Below are the code and all the weights of a small trained network. Each question names an input and a target symbol and asks about switching units off, where a switched-off unit gives its printed mean instead of its output.

import numpy as np


def w(rows, s, z=0):
    codes = np.array(rows[::2]) - 128.0
    scale = np.full(codes.shape[1], s)
    scale[-1] = z or s
    return codes * scale


def norm(h):
    return h / np.sqrt((h * h).mean(-1, keepdims=True) + 1e-5)


def f(y):
    return np.maximum(y, 0)


def softmax(a):
    e = np.exp(a - a.max(-1, keepdims=True))
    return e / e.sum(-1, keepdims=True)


def log_softmax(a):
    a = a - a.max(-1, keepdims=True)
    return a - np.log(np.exp(a).sum(-1, keepdims=True))


def net(x, mask):
    ids = ['ΘΛΞαβγδεζημπτφψω'.index(c) for c in x.split()]
    T = len(ids)
    res = E[ids] + P[:T]
    u = 0
    for l in range(2):
        r = norm(res)
        for j in range(2):
            rows = slice(4 * j, 4 * j + 4)
            q, k, v = (r @ M[l][rows].T for M in (Q, K, V))
            z = softmax(np.where(np.tri(T) > 0, q @ k.T / 4**0.5, -1e9)) @ v
            o = O[l][rows]
            res = res + np.where(mask[u + j], z, o[:, -1]) @ o[:, :-1]
        u += 2
        y = f(norm(res) @ A[l][:, :-1].T + A[l][:, -1])
        res = res + np.where(mask[u : u + 4], y, B[l][:, -1]) @ B[l][:, :-1]
        u += 4
    return log_softmax(norm(res)[-1] @ U[:, :-1].T + U[:, -1])


Q, K, V, O, A, B = {}, {}, {}, {}, {}, {}
E = w([
[103,127,115,7,138,109],'Θ',
[77,16,48,93,189,75],'Λ',
[49,67,117,77,209,103],'Ξ',
[134,193,80,56,72,141],'α',
[85,164,107,67,51,122],'β',
[129,120,90,87,30,60],'γ',
[98,115,73,42,186,134],'δ',
[129,185,37,83,118,177],'ε',
[48,165,173,102,117,125],'ζ',
[89,140,44,169,227,184],'η',
[71,122,138,167,78,2],'μ',
[69,193,160,95,137,151],'π',
[43,136,139,98,65,101],'τ',
[60,217,163,185,134,19],'φ',
[115,75,48,15,156,100],'ψ',
[83,80,106,23,162,94],'ω',
],0.016)
P = w([
[44,183,76,54,139,63],'0',
[124,162,147,64,167,91],'1',
[2,193,87,77,111,86],'2',
[137,151,158,78,154,115],'3',
[9,176,96,91,88,120],'4',
[147,140,166,89,147,131],'5',
[9,156,99,101,64,149],'6',
[154,129,171,98,141,148],'7',
[11,138,103,117,40,174],'8',
[159,112,178,103,135,164],'9',
[24,129,118,133,19,202],'10',
[165,105,193,111,119,182],'11',
[4,185,86,110,27,194],'12',
],0.017)
Q[0] = w([
[158,121,119,177,89,109],'L0H0',
[73,129,148,71,135,138],'L0H0',
[153,141,94,160,139,151],'L0H0',
[55,130,54,178,63,165],'L0H0',
[254,143,91,210,158,131],'L0H1',
[135,122,151,93,181,141],'L0H1',
[239,119,192,140,180,89],'L0H1',
[121,114,155,125,118,158],'L0H1',
],0.035)
K[0] = w([
[118,146,109,104,146,53],'L0H0',
[135,80,156,118,103,203],'L0H0',
[122,163,115,133,157,109],'L0H0',
[83,61,106,2,182,136],'L0H0',
[62,179,69,50,190,39],'L0H1',
[116,174,128,166,92,136],'L0H1',
[117,214,100,173,144,31],'L0H1',
[153,167,124,133,129,122],'L0H1',
],0.03)
V[0] = w([
[95,84,59,73,168,120],'L0H0',
[151,158,90,155,170,195],'L0H0',
[134,115,107,153,157,96],'L0H0',
[149,125,161,122,120,116],'L0H0',
[93,71,161,52,50,66],'L0H1',
[80,74,104,192,187,91],'L0H1',
[254,156,17,122,84,124],'L0H1',
[79,93,97,51,214,168],'L0H1',
],0.024)
O[0] = w([
[139,124,53,36,83,128,242],'L0H0',
[118,72,84,109,185,178,67],'L0H0',
[125,142,73,143,156,93,103],'L0H0',
[130,159,149,160,129,144,118],'L0H0',
[106,52,186,114,20,158,253],'L0H1',
[61,172,152,159,162,96,52],'L0H1',
[175,185,4,106,69,136,57],'L0H1',
[131,220,220,173,130,216,235],'L0H1',
],0.02,0.022)
A[0] = w([
[227,123,146,81,236,230,55],'L0N0',
[3,128,42,158,66,142,254],'L0N1',
[235,136,129,84,83,150,130],'L0N2',
[117,94,239,75,195,177,120],'L0N3',
],0.031,0.0056)
B[0] = w([
[80,48,112,18,102,121,155],'L0N0',
[2,177,97,73,138,59,169],'L0N1',
[191,199,124,165,168,155,234],'L0N2',
[180,171,64,44,113,126,254],'L0N3',
],0.031,0.027)
Q[1] = w([
[65,142,19,116,143,255],'L1H0',
[94,162,117,136,138,148],'L1H0',
[209,100,141,135,178,80],'L1H0',
[161,150,117,139,122,55],'L1H0',
[160,131,168,85,185,125],'L1H1',
[170,130,139,187,207,100],'L1H1',
[52,143,126,55,5,72],'L1H1',
[119,106,86,132,115,112],'L1H1',
],0.029)
K[1] = w([
[222,4,103,129,156,127],'L1H0',
[137,126,103,125,97,95],'L1H0',
[46,203,88,153,125,161],'L1H0',
[100,169,99,139,151,90],'L1H0',
[123,109,146,79,128,149],'L1H1',
[69,195,160,119,112,136],'L1H1',
[215,9,122,139,104,73],'L1H1',
[136,146,89,142,101,101],'L1H1',
],0.029)
V[1] = w([
[136,144,119,169,149,97],'L1H0',
[55,150,55,144,116,148],'L1H0',
[220,91,52,76,154,111],'L1H0',
[213,115,189,143,161,87],'L1H0',
[21,152,43,194,67,91],'L1H1',
[123,43,131,197,30,123],'L1H1',
[249,94,95,49,169,110],'L1H1',
[117,91,212,149,241,126],'L1H1',
],0.019)
O[1] = w([
[151,184,112,96,83,113,76],'L1H0',
[92,187,140,161,131,201,109],'L1H0',
[129,74,70,9,127,118,175],'L1H0',
[188,116,97,56,86,30,105],'L1H0',
[119,48,72,21,104,102,19],'L1H1',
[48,182,97,36,84,194,60],'L1H1',
[17,131,184,249,175,176,249],'L1H1',
[128,254,141,137,105,17,24],'L1H1',
],0.015,0.022)
A[1] = w([
[124,131,104,170,38,168,43],'L1N0',
[115,178,77,123,159,70,250],'L1N1',
[155,144,162,63,159,88,43],'L1N2',
[86,121,143,179,254,94,46],'L1N3',
],0.05,0.0016)
B[1] = w([
[105,81,98,169,127,81,250],'L1N0',
[163,171,172,163,104,92,149],'L1N1',
[140,113,138,190,141,83,196],'L1N2',
[89,98,138,193,253,108,179],'L1N3',
],0.046,0.022)
U = w([
[125,183,110,62,83,80,236],'Θ',
[41,196,154,70,126,120,151],'Λ',
[157,179,146,151,122,26,178],'Ξ',
[249,128,55,115,176,119,147],'α',
[184,66,117,219,113,190,3],'β',
[107,27,33,173,126,68,53],'γ',
[28,195,65,176,108,171,101],'δ',
[130,154,87,80,161,217,162],'ε',
[118,176,238,100,145,161,112],'ζ',
[68,96,54,37,161,125,203],'η',
[47,59,186,85,91,73,96],'μ',
[178,59,182,86,151,89,123],'π',
[83,98,209,118,31,184,2],'τ',
[91,121,110,147,232,92,196],'φ',
[170,230,69,138,151,163,132],'ψ',
[174,169,8,157,140,90,136],'ω',
],0.014,0.0066)

Each question gives the input, a string of symbols that net reads in full, and the target symbol t.
The units are the heads (4 rows each of Q, K, V and O) and the neurons (one row each of A and B). Each row of codes is followed by its name. A weight is (code - 128) times the scale printed after its matrix; where a second scale follows, it is the last column's (O, A, B and U).
mask holds one flag per unit, layer by layer, with each layer's heads first. A switched-off unit (its flag False) gives its mean, the last column of its rows in O or B, instead of its output. The means were averaged over made-up inputs and are rounded, as every weight is.
A unit's drop is (log p(t) with every unit on - log p(t) with that unit switched off) / (log p(t) with every unit on - log p(t) with every unit switched off).
The circuit of an input: a set's keep is (log p(t) with only the set's units on - log p(t) with every unit switched off) / (log p(t) with every unit on - log p(t) with every unit switched off). Starting from all 12 units, units are removed one at a time, each time the one whose removal leaves the highest keep (on an exact tie, the one counted first), for as long as the keep stays at least 0.8.
circuit, biggest first: the units of the circuit, biggest drop first
unit that matters most: the unit with the biggest drop
k most important neurons: the k neurons with the biggest drops, biggest first
k most important neurons of layer l: the k neurons of layer l with the biggest drops, biggest first
which heads matter: for each layer, one digit per head in row order, 1 if its drop is at least 0.15 and else 0, layers parted by /
input ψ α ψ β ζ ζ ω ψ, target ζ: circuit, biggest first	(L0H1 L1N0)
input μ Ξ Λ, target ζ: unit that matters most	L1N0
input ψ φ δ ψ π, target δ: circuit, biggest first	(L0H1 L1N2 L1N0)
input ψ ψ β Ξ μ β Ξ ψ τ ψ η α φ, target ω: 2 most important neurons	(L0N2 L0N1)
input ε φ ψ ψ π δ φ ω η μ π β π, target γ: 3 most important neurons	(L1N0 L0N3 L0N2)
input Ξ ψ μ ψ π β α ψ ε β δ γ φ, target η: which heads matter	01 / 01
input ψ ψ ψ Ξ φ μ, target μ: which heads matter	01 / 01
input ψ μ ψ Θ ε Ξ, target ε: which heads matter	10 / 00
input ψ β ω β μ, target γ: which heads matter	01 / 00
input μ ψ ψ ψ Λ μ ψ β ψ η ψ ψ β, target δ: 2 most important neurons of layer 1	(L1N0 L1N2)
input γ Λ ψ β, target β: 2 most important neurons	(L1N0 L0N2)
input Ξ β Λ β β, target γ: 4 most important neurons	(L1N0 L0N3 L0N2 L0N0)
input ψ ζ ψ ε ψ β φ, target γ: 2 most important neurons	(L1N0 L0N3)
input ψ μ α β β Θ γ φ μ, target Ξ: 2 most important neurons	(L0N1 L0N2)
input ψ ψ ψ ψ γ, target δ: unit that matters most	L0N1
input η μ Ξ φ π, target Ξ: 3 most important neurons	(L0N1 L1N2 L0N2)
input η β Θ Θ ψ β α, target γ: circuit, biggest first	(L1N0 L0H1)
input ψ δ ψ τ η ψ μ, target δ: circuit, biggest first	(L0H1 L0N1)
input ψ β β β Ξ φ β ψ β π Λ Ξ, target π: which heads matter	11 / 00
input ψ β π ε ψ, target ψ: unit that matters most	L0H1
input α ψ α η ψ β ω, target γ: 3 most important neurons	(L1N0 L0N3 L0N2)
input ε β φ β ψ Ξ, target β: 3 most important neurons	(L1N0 L0N1 L0N2)
input ψ β η Λ Λ, target Λ: circuit, biggest first	(L0H1 L0N1 L0H0)
input ζ μ Ξ η μ Ξ ω, target ζ: which heads matter	01 / 00
input τ γ η ψ β β β φ ψ, target Ξ: which heads matter	11 / 11
input ψ η ψ φ ψ ψ φ, target δ: 2 most important neurons of layer 0	(L0N3 L0N1)
input Λ ζ ψ τ ψ η μ β ψ α ψ Θ ψ, target β: circuit, biggest first	(L0H1)
input β ψ ψ π η, target α: 2 most important neurons of layer 0	(L0N3 L0N1)
input α Ξ Λ φ δ β Ξ Ξ η φ Λ, target Ξ: 2 most important neurons of layer 1	(L1N2 L1N1)
